In the rows, 128 means zero.
Each row has two labels, one from each of two sets.
[106 138 146  72 129 143 111 131 121 132 156 127 115 238  51 104 135 115
 152  96 112 115 158 121 113 151 118 145 132 116 120 166 163 226 123 230
 153 107 128 148 107 180  69 133 126 214 133 128 134 123 111  72 120 176
 135 121 164 118 112 140  94 148 135 169]  (65) + Gf
[118 114 158 127 131 132 116 127 135 125 147 138 105 209 101 109 119 113
 128 107 106 116 160 138 115 149 155 116 138 133 147 160 135 167 125 178
 169  95 129 139 162 156 127 134 135 128 103 134 110 138  78  99 120 132
 130 129 148 139 147 112 128 129 118 135]  (64) + FB
[142 123 122 113 124 154 101 145  87 125 141 128 107 158  87 122 137 146
 133 107 154 131  97 123 118 147 150 122 133 147 145 141 122 119 128 156
 192 115 111 105 191 118 104 126 113 127 133 136 133 128  67 191 102 116
 126 139 176 111 159 112 172 129 105 118]  (64) + FB
[131  84 133 154 114 145  96 123 127 170 136 135 132 186 104 128 117 131
 132 126  99 132 127 125 135 146 122 120 130 149 135 117 144 137 133 153
 146 114 106 131 105 138 130 137  98 104 132 141 112 135 105 124 136 126
 123 119 122 133 148 138  95 114 111 127]  (64) + LT
[124 114 129 128 104 142  99 128 106 149 149 131  94 173  90 115 131 122
 132 112  98 137 119 132 100 151 123 124 113 135 141 152 133 145 118 160
 168 116 131 107 173 151 114 128 121 116 119 122 151 130  88 134 131 112
 130 122 145 112 152 132 130 132 103 140]  (64) + FB
[140 121 149 106  82 124 112 143 114 114 151 129  90 167  73 102 147 102
 142 112  74 138 141 137 155 117  70 129 108 139 129 181 147 148 124 158
 148 131 139 104 122 169  85 106 110 192 127 114 189 135 125  72 106 131
 130  98 176 125 180 153  84 151  89 161]  (65) + Gf
[135 132 146 130 136 118 123 147 114 114 141 127  94 221  94 120 137 112
 139 105 107 132 133 118 130 135 112 117 125 112 126 130 156 177 121 169
 157 151 134 118 142 161  96 106 124 207 135 120 146 125 120  84 153 137
 121 116 158 124 106 139 157 143 118 144]  (65) + Gf
[118 127 127  79 146 116 128 117 105 125 140 118 121 163 103 134 108 118
 133  96 118 122 113 130 127 103 150 135 121 111 139 159 119 161 127 162
 157 129 126 138 146 158 108 127 142 191 121 123 123 130 129 100 139 178
 105 139 138 113 166 131 133 134 126 157]  (59) + Gf
[101 104 174 136 123 157 115 117 137 122 146 127 108 208 102 103 123 147
 142 105 126 113 166 139 114 136 143 118 150 126 134 147 131 176 126 183
 184 115 116 142 131 156 121 134 122 102 130 156  96 127  76 155 137 151
 130 130 139 124 129 127 114 129 128 153]  (64) + FB
[131 135 123  76 126 118 139 127 115 129 129 121 117 171  82 126 123 106
 127 120 104 123 125 134 123 127 149 135 115 106 115 172 156 185 130 160
 124 139 122 134 102 166  90 123 140 206 125 139 129 124 159  77 146 155
 122 138 135 123 121 126 100 149 135 161]  (65) + Gf
[118 124 116 107 135 127 104 141 116 128 139 109 119 198 108 107 130 126
 137 117 126 146 124 133 134 123  81 154 120 131 118 160 125 152 133 202
 144 114 150 131 119 161  58 130 137 216 132 107 149 108 119  73 116 122
 130 117 138 133 138 149  84 154 121 144]  (65) + Gf
[170 126 229 217 114 113 127 127 193 116 149 105  91 151 132 149  95  97
 101 124  28 143 208 165 130 139 125 102 140  86 118 109 168 171 142  53
  64  93 116 150   4 197 240 102 120  19 106 166  42 132 201  78 107 145
 120 154  67 133 117 166  44 112 145 102]  (64) + Gf
[ 80 101 102  87 123 185 100 127  87 126 130 130 127 194  72 109 134 137
 148  90 187 134  89 110  94 137 136 118 154 156 140 153 118 168 117 252
 215 111 140 126 223 116  87 140 117 128 125 111 171 137  34 120 176 131
 138 114 181 114 161 126 197 139 107 158]  (64) + FB
[150 116 170 146  87 150 101 115 117 134 154 143  66 178  77 116 125 108
 133 114  55 119 120 151 125 145 127 115 129 119 152 198 163 131 140 116
 146 115 129 128 103 200 113 111 125 129 119 156 130 116  95 149 107 140
 114 107 133 121 206 140  81 145 106 169]  (64) + FB
[121 118 153 143 107 145 119 119 147 129 133 165 123 199 121 130 129 139
 130 113 144 120 152 112 128 102 142 121 134 115 125 130 145 168 138 204
 158 131 135 121 140 127 152 130 133  90 131 153  93 136 103 139 137 130
 140 136 143 114 118  86 152 116 134 123]  (64) + FB
[123 109 120  96  87 135 127 129  97 121 143 119 104 148  97 103 126 123
 150 139 134 110 124 162 122 146 179 131 110 142 134 164  95 153  95 167
 191 120 120 116 190 149  89 129 130 175 132 125 139 127  37 139 138 103
 122 122 163 122 139 108 148 131 120 151]  (59) + FB
[129 116 140 154 119 137 125 119 119  93 124 126  97 149 123 137 122 137
 119 112 105 130 127 134  97 135 123 110 118 121 142 117 130 119 121 139
 152 111 133 132 127 152 146 122 125  79 114 130 112 139  81 150 121 113
 130 133 123 131 147 133 113 130 106 101]  (64) + FB
[ 77 116 138 111 135 136 117 122 131 120 138 121 152 210 117 128 134 158
 127  86 168 104 150 123 122 147 129 117 134 144 141 103 135 204 131 226
 163 112 133 139 165 113 115 122   4  90 125 122 135 133 118 138 147 143
 128 131 170 114 128 127 144 114 132 141]  (64) + Gf
[101 107 142 138 116 144 114 125 123 123 142 124 140 152 119 119 122 131
 127 114 143 127 131 136 133 138 154 115 158 148 155 122 123 141 133 159
 175 111 122 102 162 115 133 135 138 161 133 134 113 123  76 149 140 130
 140 137 141 122 142 108 155 138 101 129]  (64) + FB
[126 152 115  69 120 120 130 132 117 122 124 121  95 121 113 125 125 105
 153 141  89 118 146 140 132 117 182 136 116 108 132 181 118 145 143 110
 117 139 128 128  88 155 110 119 189 213 130 122 119 135 143 128 106 145
 135 124 101 129 124 110  71 156 126 135]  (59) + FB
[ 97 146  99  63 135 123 112 131 111 142 137 130 126 152 100 126 133 109
 146 109 157 111 158 115 129 132 158 149 126 126 130 135 113 160 125 170
 171 113 146 154 164 134  96 124 149 201 131 132 126 119 113 142 142 148
 118 131 155 119 110  97 120 125 124 145]  (59) + FB
[161 130 119  94 123 107 104 126 108 134 139 112  93  89  72 119 154  85
 112 127  71 133 122 149 123 125 149 104 121  91 125 162 128 148 129  97
 120 137 129  96 128 169 140 124 145 199 121 132 120 121 158 136 117 123
 157 129 131 113 130 108 112 131 120 140]  (65) + FB
[105 128  86  68 141 134 109 143  87 124 132 118 131 154  96  97 148 128
 147 111 165 123  88 120 136 122 151 141 110 146 184 153 118 164 120 204
 200 123 136 102 207 121  86 140 148 204 149 103 172 130  94 137 150 128
 135 122 166 123 139 108 174 126 112 164]  (65) + FB
[125 102 137 133 128 124 101 131 104 138 132 127 106 146  83 133 136 132
 103  95  88 137 100 136 111 150 107 102 131 118 148 139 133 165 129 148
 176 129 125 105 155 152 139 126 124  92 125 129 161 125 137 118 112  92
 119 127 148 137 207 144 159 125 107 138]  (64) + Gf
[139 123 153 156 112 142  99 128 122 122 148 138  94 165  96 116 121 118
 126 120  78 133 137 135 116 145 108 114 130 122 134 136 147 129 124 137
 136 101 134 136 102 176 114 125 123 114 122 130 123 121  93 115 105 138
 113 120 133 129 144 167  78 145 106 129]  (64) + Gf
[113 136 115  63 145 126 119 127 117 129 134 109 138 151 109 126 134 124
 134 101 144 127 129 117 115 131 149 133 124 117 130 145 118 150 139 175
 167 140 144 130 132 152 100 128 155 188 125 116 141 127 117 127 121 134
 142 114 126 118 117 101 132 148 125 157]  (59) + Gf
[135 134 114  78 138 112 118 139  87 140  99 121 130 115 130 127 120 105
 136 104  90 136  79 140 122 102 157 136 128 123 138 149 119 145 115 147
 108 119 121 111 155 133  94 145 147 210 136 111 140 116 143  89 141 100
 132 129 122 136 115  99 154 130 122 130]  (65) + FB
[ 93 114 117 131 139 149  90 131 110 116 122 114 150 168 118 134 137 168
 138 120 205 120 114 109 114 141 151 126 154 155 145 115 107 174 115 200
 155 121 122 132 153 101 137 148 119  85 136 126 127 137  64 160 153 147
 120 132 144 125 113 113 187 128 133 119]  (64) + FB
[152 131 165 110 118 109 135 125 139 138 136 129  94 145 110 111 111 104
 157 141  75 125 157 140 124 102 134 126 123 120 129 149 133 157 121 120
 125 124 126 126 130 135  44 125 130 167 143 133 115 131 155 110 127 134
 143 112 141 139 129 109 107 136 122 149]  (65) + FB
[108 122 151 152 113 144 108 128 136 123 134 129 124 179  84 119 126 164
 125 106 110 124 123 118 104 139 113 125 125 125 135 128 163 140 133 178
 138 104 130 142 108 156 126 130 109  92 118 155 140  91 110 132 118 147
 143 123 145 123 134 161 115 139 112 121]  (64) + Gf
[158 137 151 145 107 110 139 123 143 125 147  99  92 134 113 124 123  78
 131 115  56 127 159 141 121 126 120  95 120 108 121 141 172 154 141  93
  83 141 134 127  80 163 157 112 119 129 122 147 110 146 171  94  96 161
 135 118 140 129 120 148  81 132 126 139]  (65) + Gf
[122 122 132 113 117 149 108 126 112 141 137 121 107 189  87 134 124 126
 127 112  97 132 136 132 135 131 109 120 131 138 136 145 137 179 127 166
 151 114 133 116 108 141 118 131 143 127 150 139 129 134 119 120 122 142
 126 126 144 122 158 125  96 123 120 140]  (64) + FB
[138 122 120  92 142 122 126 123 107 151 140 129 116 178 102 100 117  98
 137 126 116 100 119 125 118 137 180 132 144 118 137 186 137 195 122 161
 131 132 129 121 137 148 111 136 135 204 148 150 121 134 145 107 162 164
 119 138 140 119  99 111 138 141 143 137]  (65) + FB
[152 141 179 112 111 115 127 132 143 130 135 122  93 154 107 123  82 112
 119 144  66 117 159 154 128 118 120 119 122 126 120 158 147 171 132 141
  88 125 123 137  80 182 103 126 132 188 133 160 105 129 161  81 111 144
 136 123 101 119 116 145  70 131 129 140]  (65) + FB
[147 115 152 148 113 159 126 132 129 124 140 130  97 163  97 142  61 130
 135 118  96 136 112 136 126 150 104 114 134 131 140 137 153 117 120 130
 129 122 127 125 105 178 138 117 119  84 131 148 137 132 115 152 119 116
 130 114 134 101 149 152 101 125 116 132]  (64) + Gf
[123  98 138 120 111 161  99 132  99 126 143 120  99 161  70 113 138 123
 136 120 109 134 101 142 124 144 156 128 136 160 132 145 131 146 121 154
 188 107 140 108 161 128 124 120 114 124 142 136 165 135  97 132 134 132
 133 124 168 114 173 108 145 138 102 138]  (64) + FB
[121 124 121  63 115 127 103 141  86 136 158 110  89 168  59 109 153  80
 144  97  87 148 110 127 141 130 100 126 106 122 118 177 150 154 136 205
 167 141 125 126 135 185  60 121 147 229 133  93 182 113 124  80 110 124
 124 103 177 118 164 154  92 135  93 162]  (65) + Gf
[ 84 131 150  44 132  83 120 134 142 132 136 129 104 239 100 102 127 125
 147 127 146 109 156 127 129 122 151 152 121 125 149 180 131 222 132 224
 145  86 129 133 120 161  62 130 149 249 129 139 123 125 135  94 149 185
 116 126 157 131  93  97  99 163 153 163]  (65) + FB
[125 140 153 141 121 150 117 131 115 124 130 135 122 164 111 142 124 134
 120 110 104 158 127 121 121 150 103 118 130 140 120 104 144 141 138 157
 132 115 129 147 111 154 144 115 144  74 127 111 150 132 114 137 130 114
 115 134 140 113 155 151 136 101 116 160]  (64) + Gf
[115 115 112 150 130 137  98 142 104 133 128 116 131 151 119 122 137 144
 126 105 143 123 128  92 134 140  92   4 132 158 114 114 137 122 133 190
 156 119 131 133 133 125 114 131 138 111 128 127 150 133  85 137 144 129
  89 123 158 114 144 160 106 161 112 138]  (64) + Gf
[114 117 143 145 137 142 104 122 129 129 135 119 142 165 114 128 132 118
 138 113 122 123 128 124 126 139 128 113 125 138 141 133 107 147 129 165
 162 124 154 127 168 140 132 124 130  89 129 141 118 125  82 132 139 124
 144 131 143 118 142 109 144 135 141 127]  (64) + FB
[136 124 145  94 151 110 124 130 121 125 153 113 119 165  94 136 139 114
 139 114  91 122 168 128 100 125 137 128 106 186 127 140 142 176 129 150
 138 123 130 130  86 171 120 134 135 166 134 145 131 110 160  91 106 146
 136 129 149 133 132 136  70 135 126 145]  (59) + Gf
[102 118 128 126 125 130 106 148 114 125 125 132 142 181  92 123 148 137
 128 107 142 135 136 102 118 144 114 123 143 142 139  93 140 172 121 194
 171 121 111 129 164 122  90 124 100  75 115 134 175 122 104 135 145 133
 117 130 170 124 147 141 143 126 129 139]  (64) + Gf
[136 130 122  82 133 120 124 124 109 128 140 130 121 126  87 129 160  95
 131 108 107 129 126 115 119 117 107 141 125 116 107 155 154 172 136  79
 137 136 128 136 129 175 127 121 121 168 122 127 144 120 136  98 108 145
 121 132 144 122 122 152 105 120 121 169]  (59) + Gf
[119 104 139 130 115 150  89 140 116 132 145 116  84 146 100 203 123 116
 132 117 102 153 119 128 113 139 131 118 106 138 146 155 137 144 127 140
 148 117 129 114 160 143 112 139 114 139 133 136 145 120 100 139 128 115
 132 125 148 114 154 117 127 128 110 143]  (64) + FB
[115 135 170  76 146 109 128 139 116 134 145 136 110 160 101 147 125 132
 133 103 120 122 175 125 128 127 128 121 120 114 125 135 139 176 147 178
 144 113 132 147 125 177 113 105 146 182 128 142 135 125 138  98 122 125
 120 113 129 123 121 150  79 147 121 151]  (59) + Gf
[140 118 164 149 120 140 129 123 159 126 134 124 111 165 133 129 112 119
 117 111  95 135 162 127 112 139 111 118 138 109 133 122 146 167 132 144
 131 122 135 139 104 158 181 140 121  68 116 139 113 123 109 118 109 122
 128 134 124 134 136 140 110 130 116 114]  (64) + Gf
[153 121 132 119 117 115 125 125 129 121 142 134 108 136 104 138 125  85
 145 118  74 130 156 152 117 114 159 123 123 111 117 132 166 180 125 114
 139 123 126 113 137 172 141 131 146 176 128 128  87 135 132 119 112 124
 129 130 111 131 120  98 108 133 126 137]  (59) + FB

Each row has two labels, one from each of two sets.
[169 147 137 113 130 111 122  80 126 142 139 158  91 112 122 155 140 154
 145 124 146 123 111 208 123 122 116 154 111 127 115 105 132 101 102 134
 130  99 117 100 128 115 161 109 151 118 121 104 137 155 114 139 146 138
 110 109 123 107 171 106  75  97 104 105]  (53) + C
[120 131 114 148 144 122 133 104 175 104 121  94 130 140 117 130 138  92
 141 126 141 146 129 116 104 142 112 113 130 137 129 119 115 129 147 106
 120 142 120 122 120 153 129 136 121 134  96 146 129 143 152 149 144 136
 135 134 124 134 123 131 175 139 134 140]  (63) + C
[142 133 134 104  98 159 123 103 126 144 109 142 126 117 126 149 124 151
 130 113 133 128 118 156 132 138 127 143 116 121 124 127 147 104 124 139
 120 120 124  86 132 102 145 115 122 139 150 118 135 140 134 144 147 129
 120 109 123 120 121 105 110 120 107 111]  (53) + T
[160 121 131 110 137  94 127  70 128 127 135 152 106 151 126 134 137 123
 146 122 134 124 121 173 141 129 111 145 121 128 120 101 134 110 107 122
 122  98 115 114 113 139 150  96 142  98 118 103 126 139 110 129 127 123
 119 111 115 114 161 116  89  96 107 112]  (62) + C
[170 158 129 107 142  78 113  84 112 153 141 148  40 142 118 148 148 159
 142 127 139 120 112 224 124 130  98 154 112 127 111  88 117  99 104 120
 127  99 121 100 129 134 163 115 140 115 109 102 131 152 115 135 111 147
 116 102 134 106 175 115  40  84 102  94]  (53) + C
[136 119 133 124 125 108 124 105 143 115 124 127 112 142 131 115 134 125
 133 127 118 144 127 139 110 121 130 138 132 128 126 120 117 115 124 126
 131 131 124 117 129 130 133 127 123 116 126 120 126 142 133 135 123 138
 126 135 129 130 132 120 117 110 120 134]  (63) + C
